Each row is followed by its group, which names the range that a hidden value of the row falls in. A new part has a new value, new ranges and new names.
[-127  162  156  125 -129  -12    1 -286  -99   28    6 -246    8   65
 -139   17  218   80   55  292  -75  -87   29  -53   -3  155 -146  -16
  128  281  -15  105  -10  126  125  -89   17   98  -63 -227 -197  -52
  -23  -98  -67  197 -203  176  -52  -53]
j723
[  97   89 -442 -177    2   67 -150  123   54  -99  -17  -18  101  -33
  156  123   78  -22  -36  293   13  -59   83  103  -48  -92  -24  -95
   51 -262  227 -186   -2 -212   -9 -133  -16  -19  -72  166  136   75
   33   87  180 -108  -22  141  -74 -115]
j723
[ -46  155 -714  229   32  105 -188  -38   17    0  287 -171 -140  112
  234 -149   50 -128  117  198 -300  -32  -64   91  368   50   86 -275
 -268 -144  -73   92 -107 -280   72 -183   97 -167  183  322  166   95
  -42  350   51  105 -184  260  -92  -87]
J263
[  92  113 -413  -17 -117  -53 -261  143  105 -140  122 -163  -52   83
  196  103  -59 -159   47   -4   54 -175  -62  264  171   42  172 -124
 -204  -11 -135  -10  -73  -92   33 -132  -32  105  148  165  269  -58
  152  110   34   -1 -191   34  -93 -201]
j145
[ -44 -235  -37   21  -52 -285  230 -475  300   25  112  -10   20  -42
  392 -118 -193 -107  -62 -527  -80  106  147 -151 -208    3  260 -226
  -36   34 -107   -9  224   67 -400   22 -444  -10  167  -52 -315  394
 -405 -378  -66 -233  136  -39  286  -28]
j723
[   0  165 -187  -47  -78  182 -102  110 -135  -41  -67  -58 -204 -190
  -72    6  265  -43  218  472 -144 -200  195  155  -62   74 -257  -94
   60 -264  115 -103 -221 -209  216 -161  274 -125  234   46  191   26
   17  275   50  288 -121  196 -157  128]
j723
[ 161 -224 -248  -16  -34  200 -249  186 -136   19  103  252 -125 -135
  168  183 -209  -68  -43  103  -12  172  223  171   30  -86   81 -181
 -250 -101 -222 -203   65  -34  157 -199 -250  166  -62  168  308 -134
   35   47   69   -6  147   41  -31 -293]
j35
[  15 -108 -284  160  176  169   91   -3 -140   99  170  122 -259 -173
   34  -52 -114  -93  158  330  -46   97  172  148  107  -81  -28 -226
 -375 -183 -162 -222    1 -103  125  -82 -288 -181  159   -8 -171  -42
  -10  125  123  381  145  249  -43  -38]
J263
[  19   23 -153  -23 -142  -60   14 -141   68  -10  -32 -175 -115   88
  259   97  -82  -66  -90  133  114  -44  -24   66   44  129   29 -104
 -134  175 -157  155   50  151  -25 -132 -225  167  -29 -108  -64  -20
  -70  -39  -51   15 -180   33   -5 -297]
J243
[ -87  -51 -192  170  142  132   23 -232   45  -38  209   85  173  -79
  -12  -93  109  -54   84 -231 -193   46  296 -106  -87 -105   37   -5
 -124 -241  -52 -281   11  -22 -102  -33  -59    9  177  100   26   16
 -118   93   -2  111  335  104   54  108]
J243
[ 177 -271 -244   37 -130   72 -203  129  -41  109  224  128 -106  -84
  226  153 -191 -204 -162 -175 -366  105   93  211 -122  -13  144 -225
 -328 -282 -142 -201   12   40  242  -69 -390  162  -14  405  164 -126
  -43  111  -20 -113  154   16  -85  -91]
j153
[  63  292   62  121  -89   70  -35 -146 -133  -75  -35 -122   54  -16
   19  339   76 -113   22 -166 -108  123 -222  -12   65   25  -24   64
  -60  196  -51   23   13   53  101   93 -217  335 -162  -35 -123   96
  -42   22  122 -222 -358   -4  110  -40]
J243
[ -49 -227  419  145 -211   38   81 -238 -135 -246  294  158   22 -152
 -401  -86  615   84  463 -140 -417 -185  465 -285 -202  -20  235 -189
  361    9  -14 -512  129  -59 -211 -212  219 -399   46  262   23   84
   63 -297  -70  180  573  -52    3  285]
j35
[ -90   98  -63   92  216   32  -58 -181  -73 -122  247  -49  303  -40
  -66   39   57  225   90  193  -42  274  102 -201  270   80   92   44
  127  223  -79  111  190  -33  -33 -133  -45   67 -256  -89   25 -285
  165   90  -83 -179   12  229  -72 -332]
j153
[  63  144 -120   63  104  -47  -64   17  198 -132   75  -36  107  162
  -73  253   25  141   17  245   53  107  -22  217  105  109  151   10
  138  189  -10  226  129  100  135 -131   58  -88 -267  138  -99  -25
  373   62   71 -209 -168   31    9 -197]
J263
[ -82  -10  334 -125 -244  -75 -192   80 -213 -115 -106  -90  136 -380
   63  230   64  175  -45   17  -34  236   32 -182  142   88  -76 -111
  221  266  -82  -60  120  -16    6    6 -219  351 -330 -307  228 -304
  -96  -53 -106 -279 -210  151 -108 -370]
j153
[ 121  241 -464 -111  -93 -159 -107   69  168 -185  -26 -245   64   82
  299  189  -61 -141   11    1  196 -131 -231  200  122  -20  166  -80
  -41   60   40   -4   33 -171 -127   -4 -195  140   34   82   28  164
   69  -19  199 -215 -335   37   20 -152]
j35
[ 153 -150  -22  -79 -148 -122 -143   82   96  -80   58  102  124  -36
  157  288 -129  -44 -122 -327  -96  104   16  129 -169 -102  212 -126
   17  -15   10 -160  145   -4    9   20 -337  164 -184  193   48  110
   -9 -223  109 -394    4  -73  100 -132]
j35
[ -74  -30 -162  144   60  274 -173  -82 -129  154  175 -114  261   43
 -221  100   30   97  -40   46  -80    4  197  212 -194  279 -188  238
   30 -102 -160  -47 -126  206  393  -78   30  493   32  188  187 -368
  214  226 -178  281  186  253  -25   50]
j35
[ -50 -230 -139  339    7   46   -6 -198  110  212   29    5   70  -38
   60   22 -112   -1  -56 -216  -20  140  140  256 -161   45   -5 -110
   10   18 -187 -199   96  161  105   71 -309  216   61  106 -253   97
  -81  -75   89  207  192  154  220  139]
j35
[ 257  -85  -29 -201 -256 -316 -164  109  130 -168  -45  -98  103   56
  312  231 -154 -119 -193   40  200 -149  -58  172  -71 -170  249 -120
  -42  221    2 -157  226   79  -88  -48 -515  232 -175 -112  -27 -201
   74 -291  111 -274  -87 -127 -189 -406]
j685
[-166  -35  267   60 -241  -22 -234  -80 -119 -100   14   75   68 -222
 -117   89  228   13   47 -249 -257   84  205 -225  -86 -125  -23  -91
  133   51   17 -171  -34  -41   28  -10   23   71  -41 -117  212   69
 -210 -170   -5  -97  -40   22   11   45]
J907
[ 131   95  212   -4  -21 -162  -14 -291   43   22  -40  -90  170 -215
  -36   75  142 -140   14  114  -57  -13  109   21 -268 -100   28  -53
  228   29  221 -401  189   40  -57   75 -372   82   -9 -154 -474   29
   -7 -277  171  -35   51   45  -70  201]
J243
[ 131  167  -48   72   41  -23  -67 -185 -126 -200  314    0   28  -71
   71   14  117  -88  270  -38 -335   71   17 -178  225  -40  242 -157
  -29   94  -24  -52  131 -262 -124 -131  -65 -111   15  111   33   45
    5    4   22 -281  -91   39  -59 -143]
j723
[ -73   34   14   -7   -8  157  152 -201    1 -169  130   57   67  183
  -78  156  105   65   62 -230  -87  -43  189 -137 -160  105    4  194
 -103    5 -160  196  -60  180   -1 -148  129  127    9   68  189   52
  -24   40 -175  -65   84  -81  148 -121]
J243
[  89   26    8   94   45 -199  212 -272   62 -141  229 -107  201  -84
   71 -104   70  -57  232 -273 -181 -114   58  -39  -69  -90  206 -110
   46   33    8 -314  196 -180 -274  105 -318  -26  205    7 -279   90
  -84 -175   59  -84  161   84   32  113]
J263
[-126  147 -210  -35  -37   -3  -42 -139   99  -79   69 -159  -54  147
 -120   91   53 -114  153  -68  181 -241   90  148 -213  199  -12  224
  -36  -46  -86  239 -258  105  129 -116  188   89  345   18  112  143
  146  -21  -81  227 -154   10  111  147]
J907
[-340  391 -119  320  333  152  -58 -366  -62    3  124 -171  174  127
 -470 -131  343  215  254  640   31   35  179  -91  136   99 -262  269
  233  175  115  325 -145   10  278 -156  459 -190   58 -285 -205  -77
  240  193   18  412 -191  367  -72  125]
j685
[ -25 -118  -96  162   22  -40  -33 -277   80  103   30   13 -190    1
   63   -9 -154 -144   47  169  288   36  206  144  -64   25   98  -62
 -134  207 -263   10   77  230   29 -151 -275   39  189 -194 -252   32
   42 -218   49  341   52   17   73  -49]
J907
[-127 -143  345  323   43 -223  153 -574  148  -99  279   56   68 -123
  -55 -396  272  151  379 -189 -419   36  442 -287  -20   19  216 -270
  390  238  -58  -29  265 -118 -325 -141  155 -435  247  -94 -242  223
 -205 -248 -148  -27  265   62   85  117]
j723
[  48  249  245   67 -134 -158  -89  -75   -1 -247   65 -200  223  -26
 -103  146  273   33   87   16 -150  -92  -60  -51  140  -44  113  -39
  133  288   29 -151  137   16  -54   21  -78   90 -173 -125  -65 -211
  134  -46   24 -175 -159   10 -186 -132]
j723
[ -23  -36 -100  -35   -5   24 -154  191  -36 -105  229  -25  267   36
 -117  360   20   36 -196  -72 -103  155  -92   19   68  -42  149   31
 -212  -95   -2 -168   39  159  176   20 -320  164 -458  186   53 -366
  264   57   12 -190   69  104 -132 -260]
j153
[ -95 -100 -238    5   20  183 -145 -120 -126  240   -9   19  -72 -217
  202  145 -274  -31 -156   26   45  370   86   36  -18  180 -146  -71
 -140  -67 -190   77  -32   71  182  -60 -310  387  -54  -49   59   26
 -184   41  -43   13 -110  241  170 -158]
J263
[ -43  137   -6 -406  -82  182  -39   26 -270   29 -282   52  -49 -406
  -10  305  -41 -123   15   34  223   36  132  -37 -410  -20 -381  152
   12 -329  183 -213 -245 -150  102   66 -174  385  143 -285  132  274
 -257 -158  131   37 -210  148  187  146]
j723
[-130  100  148   63   40  108  199 -227 -195  -27   45 -142  -89   15
 -145    5  -12  226  290  227  145  -52  154   32   19  359 -207  151
   80  339 -317  391  -67   72  145 -150  143  208  185 -310   54 -103
   55   38 -244  274 -177  205  105 -183]
J263
[-154 -263  -18  384 -295  268 -142  128 -187  -37  -76   59 -134  -46
 -283  -40  397  209  494 -114   -6 -310  331  304 -119   81 -205 -171
  387   28 -163 -318 -204 -222  143 -137  506  -62  285  199  322  285
  -14  -67  127  625  195  204  286  252]
j145
[-152 -404  -50   52 -266   41 -294   98  108   45  132  204 -244  -40
   86  -40  -87   47    1 -355 -281  -11  423  156 -180  146   33 -246
  -63 -182 -263  167 -192   33  199 -254  281  -55  247  236  575  140
 -168   -6 -258   65   98   -4  125  -97]
j145
[  69  -49 -208   46  -88  -46 -140  -10  -38 -122  247  -14 -107   78
  213   63  -79  -86   48    0 -155   28    7   -9  197   28  220 -142
 -220  106 -194  180   39  -38   42 -200 -135   -5  -18  112  198 -125
   28   73  -81 -156 -109    1 -107 -356]
j685
[-123   68  -74  162  319  323   61 -544 -312  208   81  149   31 -423
  -46 -119   72  -45  171  299 -157  446  355 -350  -88   27 -241   70
  103 -132   14 -121   57  -96   40  -83 -168  104  121 -190 -238   89
 -263   98   39  153  159  305  107  214]
j685
[  40 -362  -19  205    2   -7   -4  -52 -109   78  189  344 -387 -248
  167 -129 -193  -75  207    2 -224  201  300   32   73 -226  149 -491
 -246  -24 -197 -203  134 -232  -14 -124 -304 -364  176  -36 -101  257
 -268 -218  137  124  143  103   97 -103]
J263
[-113 -104 -112  -32 -205  -12 -129  134  -62  -17   12  -99 -157 -135
    1   76   32  -27  104   28   61 -123   88  161  -31  111  -45 -144
  -52  -71 -111  -84 -156  -47  115  -73  -38   42  138  -15  173  -14
    6  -37  -26  251  -76  164   -4  -41]
j35
[  81   16 -206   39 -113   29 -137  109 -146   69   41 -140 -195 -249
  204   80  -91 -168   21  210 -107   36  -45  202  141  102  -40 -211
 -223  -59 -161 -120  -36  -62  191  -21 -328  186   95   14   49 -226
  -12  223    7  121 -166  190 -186 -115]
j153
[ 107  137 -146 -294 -114 -224 -173  127   76 -117   38 -142    8 -108
  246  259 -232 -169 -109 -101   54    8 -144  130  -10   35  135  -47
 -166  -32    6   89  -23  -65   42   21 -332  233   14  -54  130  -35
   35  -62   -5 -355 -366    5  -81 -229]
j35
[-177  189   53  260  -73   -3 -195 -243  -90   86  104 -236  159  -49
 -317  100  364   41  121  119 -258   82  -80  -14  -13  142  -57  -47
  357  102  197  -91  -40  -26  218   31   63  -15 -172  100 -309  132
  110 -111  117   85 -198  275   50  300]
j35
[ -29   80  214  -52   29  117   87 -147 -147 -171   76   14  183 -189
 -202  -61  324  184  298   85 -247 -132  385 -135 -209  102 -184  118
  321  -98   75  -89  -33 -147    5 -117  296   27  177  -62  216 -110
  -21  129 -166   29  165  133  -73   71]
J243
[ -41  275  133   43   56   21 -123 -165  -53 -146  157  -57  239  -18
 -296  260  275   64   66  132 -161  172  -20 -149   70   25  102   74
  178  146  123  -48   92   54   82  -52   11   -5 -339   47 -139  -42
  251  -70   67 -219 -120   72  -33    5]
J263
[  51  218 -142  276   30  -68 -199  -33 -109 -120  355 -214  224   73
 -225  244  306 -107  183   -2 -322   68 -343   39  240   -8  265  -44
   75   48  192 -165   38 -130  171   61 -169 -130 -328  351 -326  -82
  372   34  227 -168 -173  173  -97   89]
j685
[ -32   74 -242  259  198  448  277 -332 -414   67  337   26 -261 -207
 -109   64  211 -163  408  107 -319  252   10 -210  172  255   -4  -73
 -255 -214 -209 -143  -60  -89   42 -119 -147 -107   48  323 -240  119
   -8  281    3  275  158  250  176  188]
j723
[ -54   89  -28  -95 -153  281 -156   15 -370  -22 -124  -37   50 -315
 -100  209  148  -49  232 -157   27  -56  141   19 -279  158 -336  238
  197 -187  -13 -132 -290 -176  207    9  108  505  251  -22  397   62
 -118  101   -8  130 -108  162  154  206]
j685
[  90  277 -273  194  111  330 -162  -34 -535  141  307 -293  125  -33
  -89  330   20  -15   23  432 -226  319 -395   29  415  301  -83   44
 -188  145 -124    4   21  -16  432  -28 -392  483 -467  203 -136 -488
  295  350   19   -9 -284  428 -157 -272]
j35
[-185  544  192 -220   26 -255   77 -286  160 -286   65 -391  509   -3
 -172  432  213   34 -121 -319    9  194 -367 -338   40  177  151  308
  176  193  202  187   64  193 -165  214 -197  282 -435 -147 -266    5
  173 -124  -62 -619 -432   22   75  -20]
J263
[ 228 -254  -34  208   45 -172   52   21  155 -100  151    1  127 -123
  249  -37 -127  -17   84 -121   14  -16  140  266  123  -98  282 -250
  -86  117 -244 -392  337   20 -179   15 -482   50   39   19 -172 -350
  118   25   52   11  331   37 -132 -271]
J243
[-114  317  273 -147 -164 -176   82 -278  -31 -201   42 -351  211 -112
 -135  224  315  -30  109 -196  -83  -54 -167 -253  -62  225   49  112
  230  141  119    1  -10   64 -145   83  -96  176 -129 -125 -182   37
   30 -168 -102 -232 -263   53   35   73]
j723
[  69  -50 -270 -180 -108  196 -151   28 -137  181  -69   -5 -297 -131
  200  138 -214 -113  -93  377   73   36  166  223 -154  233 -196  -69
 -171 -141 -158  124 -138   65  299 -226 -131  293  133   15  213  -36
  -56  108  -88  172 -144  135  -22 -155]
J263
[-171 -204 -340  124 -197  -82  -83   49  135 -193  148 -118  -48  251
 -148  -60  352   70  341   29  167 -421  145  157  -60   43  177 -133
  241  -33   51  -91 -136 -139  -92 -244  336 -421  145  266   78  250
  209 -227  107  402  166  113  114   66]
j685
[  80 -214 -112   69   61  -25  271 -150  148  -26  267    1 -104   57
  -15  197  -58 -119  128 -205   19   31   41  187 -173  269  319  -10
 -142  -89 -245  -16   90  278   -8  -73 -325  -89   13  375 -312   20
  287  -45  -76   62  283  -53  168   69]
j153
[ 164   75  -79  104   11  234 -173  184 -235   46   38   79   53 -276
   11  331  -41  -94   18 -139 -308  229  -65  221   -9    0 -118  -31
 -120 -225  -26 -249  -56 -120  333  126 -245  339 -100  230  107  -92
   20  293  137 -171 -117  146   17   41]
j723
[  73  108  140    2 -111 -249   39  108   13 -338  133 -167  153  120
   50  127   70  120  110  -41  -41 -175 -126   14  248 -101  177  -95
  -65  322  -55   28  141  -83 -103    1 -155  -11 -169 -191   25 -251
  111  -60   -8 -224 -200   23 -179 -458]
J243
[ 104  -92 -511  -84   71 -296 -120  -54  425  107  143 -157   -4  279
  437  -80 -456 -132 -272   71  100 -138   44  405 -120   47  147 -111
 -278  -95  -24  319   13   81  100 -124 -278   47  233   12  -80  -24
   16  -22  -67  -75 -155   71  -90 -314]
J243
